Below are the code and all the weights of a small trained network. Each question names an input and a class and asks about switching units off, where a switched-off unit gives its printed mean instead of its output.

import numpy as np


def w(rows, s, z=0):
    codes = np.array(rows[::2]) - 128.0
    scale = np.full(codes.shape[1], s)
    scale[-1] = z or s
    return codes * scale


def norm(h):
    return h / np.sqrt((h * h).mean(-1, keepdims=True) + 1e-5)


def f(y):
    return np.maximum(y, 0)


def log_softmax(a):
    a = a - a.max(-1, keepdims=True)
    return a - np.log(np.exp(a).sum(-1, keepdims=True))


def net(x, mask):
    res = np.array(x, float).reshape(1, 2) / 4 @ E
    u = 0
    for l in range(2):
        y = f(norm(res) @ A[l][:, :-1].T + A[l][:, -1])
        res = res + np.where(mask[u : u + 5], y, B[l][:, -1]) @ B[l][:, :-1]
        u += 5
    return log_softmax(norm(res)[-1] @ U[:, :-1].T + U[:, -1])


A, B = {}, {}
E = w([
[167,147,65],'x0',
[105,1,131],'x1',
],0.0086)
A[0] = w([
[146,102,117,99],'L0N1',
[163,172,94,204],'L0N2',
[77,112,129,161],'L0N3',
[178,126,8,3],'L0N4',
[91,87,146,170],'L0N5',
],0.015,0.0046)
B[0] = w([
[114,187,69,156],'L0N1',
[2,138,145,255],'L0N2',
[166,171,166,181],'L0N3',
[232,76,244,237],'L0N4',
[192,154,99,215],'L0N5',
],0.0078,0.0067)
A[1] = w([
[132,91,19,18],'L1N1',
[131,229,167,193],'L1N2',
[5,56,174,2],'L1N3',
[101,10,79,228],'L1N4',
[134,66,66,163],'L1N5',
],0.012,0.0023)
B[1] = w([
[191,81,123,146],'L1N1',
[131,54,130,254],'L1N2',
[246,161,61,152],'L1N3',
[45,171,174,195],'L1N4',
[69,168,101,169],'L1N5',
],0.011,0.0075)
U = w([
[158,77,214,198],'0',
[31,129,127,197],'1',
[255,95,94,181],'2',
[133,111,69,1],'3',
[131,128,66,15],'4',
],0.025,0.0089)

Each question gives the input, the list of numbers given to net, and the class t.
The units are the neurons (one row each of A and B). Each row of codes is followed by its name. A weight is (code - 128) times the scale printed after its matrix; where a second scale follows, it is the last column's (A, B and U).
mask holds one flag per neuron, layer by layer. A switched-off neuron (its flag False) gives its mean, the last column of its row in B, instead of its output. The means were averaged over made-up inputs and are rounded, as every weight is.
A unit's drop is (log p(t) with every unit on - log p(t) with that unit switched off) / (log p(t) with every unit on - log p(t) with every unit switched off).
The circuit of an input: a set's keep is (log p(t) with only the set's units on - log p(t) with every unit switched off) / (log p(t) with every unit on - log p(t) with every unit switched off). Starting from all 10 units, units are removed one at a time, each time the one whose removal leaves the highest keep (on an exact tie, the one counted first), for as long as the keep stays at least 0.8.
units of the circuit, in order: the units of the circuit, biggest drop first
k most important neurons: the k neurons with the biggest drops, biggest first
top k neurons in layer l: the k neurons of layer l with the biggest drops, biggest first
drop of u: that unit's drop, to one decimal
input [1,1], class 2: units of the circuit, in order : [L0N2]
input [2,-1], class 2: units of the circuit, in order : [L1N3; L0N2]
input [0,3], class 2: units of the circuit, in order : [L0N2; L0N5]
input [6,-5], class 0: 3 most important neurons : [L0N4; L0N2; L1N2]
input [-2,-1], class 2: 2 most important neurons : [L1N4; L1N2]
input [-2,-4], class 1: 2 most important neurons : [L0N4; L1N1]
input [6,7], class 1: 2 most important neurons : [L1N4; L1N5]
input [8,-3], class 0: units of the circuit, in order : [L0N4; L0N2]
input [1,-2], class 2: 2 most important neurons : [L1N3; L0N2]
input [0,0], class 2: top 2 neurons in layer 0 : [L0N4; L0N5]
input [-2,8], class 1: units of the circuit, in order : [L1N4; L0N4]
input [6,-6], class 0: top 3 neurons in layer 1 : [L1N2; L1N5; L1N4]
input [2,5], class 1: 3 most important neurons : [L1N4; L1N5; L0N4]
input [-2,3], class 2: 2 most important neurons : [L0N3; L0N5]
input [7,-6], class 0: 4 most important neurons : [L0N4; L0N2; L1N2; L1N4]
input [-3,4], class 1: units of the circuit, in order : [L0N4]
input [7,-8], class 1: 2 most important neurons : [L0N2; L0N5]
input [2,3], class 2: 3 most important neurons : [L0N2; L0N5; L0N1]
input [-4,5], class 1: 2 most important neurons : [L0N4; L0N2]
input [5,-3], class 0: 2 most important neurons : [L0N4; L0N2]
input [-3,-2], class 2: 4 most important neurons : [L0N4; L1N3; L1N4; L0N5]
input [5,8], class 1: units of the circuit, in order : [L1N4]
input [-1,-4], class 1: 2 most important neurons : [L0N4; L1N1]
input [-2,-3], class 2: top 2 neurons in layer 0 : [L0N5; L0N4]
input [8,-5], class 0: top 3 neurons in layer 0 : [L0N4; L0N2; L0N5]
input [1,8], class 1: drop of L1N4 : 0.5
input [1,-6], class 1: top neuron in layer 0 : [L0N4]
input [6,1], class 0: drop of L0N4 : 1.8
